Below is a small trained network, with its code and all its weights. Each question gives an input and a class and asks what happens when units are switched off, that is, made to give their printed mean instead of their output.

import numpy as np


def w(rows, s, z=0):
    codes = np.array(rows[::2]) - 128.0
    scale = np.full(codes.shape[1], s)
    scale[-1] = z or s
    return codes * scale


def f(y):
    return y / 2 * (1 + np.tanh(0.7978845608 * (y + 0.044715 * y**3)))


def log_softmax(a):
    a = a - a.max(-1, keepdims=True)
    return a - np.log(np.exp(a).sum(-1, keepdims=True))


def net(x, mask):
    res = np.array(x, float).reshape(1, 8) / 4 @ E
    y = f(res @ A[0][:, :-1].T + A[0][:, -1])
    res = res + np.where(mask, y, B[0][:, -1]) @ B[0][:, :-1]
    return log_softmax(res[-1] @ U[:, :-1].T + U[:, -1])


A, B = {}, {}
E = w([
[164,52,192,236,201,161,183,123,213,125],'x0',
[130,138,121,126,157,112,123,119,125,119],'x1',
[137,144,142,110,146,141,124,110,140,143],'x2',
[246,196,43,158,98,215,209,71,101,62],'x3',
[129,109,141,122,99,165,132,128,119,158],'x4',
[130,110,129,119,136,109,148,108,113,131],'x5',
[128,85,113,117,148,122,142,132,88,106],'x6',
[115,117,109,129,135,125,131,145,132,100],'x7',
],0.011)
A[0] = w([
[47,89,159,97,163,69,96,152,157,187,150],'N0',
[104,51,161,248,202,158,161,117,176,162,32],'N1',
[53,156,75,9,74,104,79,127,102,124,7],'N2',
[132,63,192,205,176,145,135,143,192,106,23],'N3',
[195,207,52,110,121,168,254,91,143,70,163],'N4',
[11,75,228,106,173,65,48,183,145,157,129],'N5',
],0.0078,0.0012)
B[0] = w([
[252,141,96,156,146,151,182,139,176,155,206],'N0',
[125,162,153,81,97,73,85,107,139,78,213],'N1',
[124,172,146,116,57,62,13,27,90,114,226],'N2',
[76,138,133,77,145,59,49,79,74,78,200],'N3',
[133,67,47,191,150,111,144,185,116,143,250],'N4',
[146,54,60,140,116,169,153,204,169,159,245],'N5',
],0.013,0.015)
U = w([
[185,91,52,209,130,229,227,254,104,212,251],'0',
[22,182,203,17,79,23,8,35,59,112,5],'1',
],0.0076,0.0018)

Each question gives the input, the list of numbers given to net, and the class t.
The units are the neurons (one row each of A and B). Each row of codes is followed by its name. A weight is (code - 128) times the scale printed after its matrix; where a second scale follows, it is the last column's (A, B and U).
mask holds one flag per neuron, in row order. A switched-off neuron (its flag False) gives its mean, the last column of its row in B, instead of its output. The means were averaged over made-up inputs and are rounded, as every weight is.
A unit's drop is (log p(t) with every unit on - log p(t) with that unit switched off) / (log p(t) with every unit on - log p(t) with every unit switched off).
The circuit of an input: a set's keep is (log p(t) with only the set's units on - log p(t) with every unit switched off) / (log p(t) with every unit on - log p(t) with every unit switched off). Starting from all 6 units, units are removed one at a time, each time the one whose removal leaves the highest keep (on an exact tie, the one counted first), for as long as the keep stays at least 0.8.
units of the circuit, in order: the units of the circuit, biggest drop first
k most important neurons: the k neurons with the biggest drops, biggest first
drop when u is switched off: that unit's drop, to one decimal
input [4,4,7,-7,4,-2,3,-5], class 0: units of the circuit, in order	[N5]
input [-6,8,-1,6,1,-3,3,-4], class 0: 2 most important neurons	[N4 N3]
input [-3,2,-7,3,-3,7,-4,-4], class 0: 3 most important neurons	[N3 N1 N2]
input [2,-5,3,0,0,-6,-1,-7], class 1: 2 most important neurons	[N5 N4]
input [7,-1,3,-4,7,-3,4,-4], class 1: 2 most important neurons	[N3 N1]
input [0,7,2,-1,7,2,3,-8], class 0: 3 most important neurons	[N2 N3 N1]
input [-6,5,-8,6,-3,2,-7,-7], class 0: 3 most important neurons	[N4 N3 N1]
input [3,1,8,1,-7,-5,5,1], class 1: drop when N5 is switched off	0.2
input [5,8,6,3,-4,-7,-6,-6], class 1: drop when N5 is switched off	0.1
input [8,1,-5,5,2,-2,-5,4], class 1: drop when N3 is switched off	0.2
input [-5,0,-6,6,-6,8,-7,-6], class 0: drop when N4 is switched off	3.6
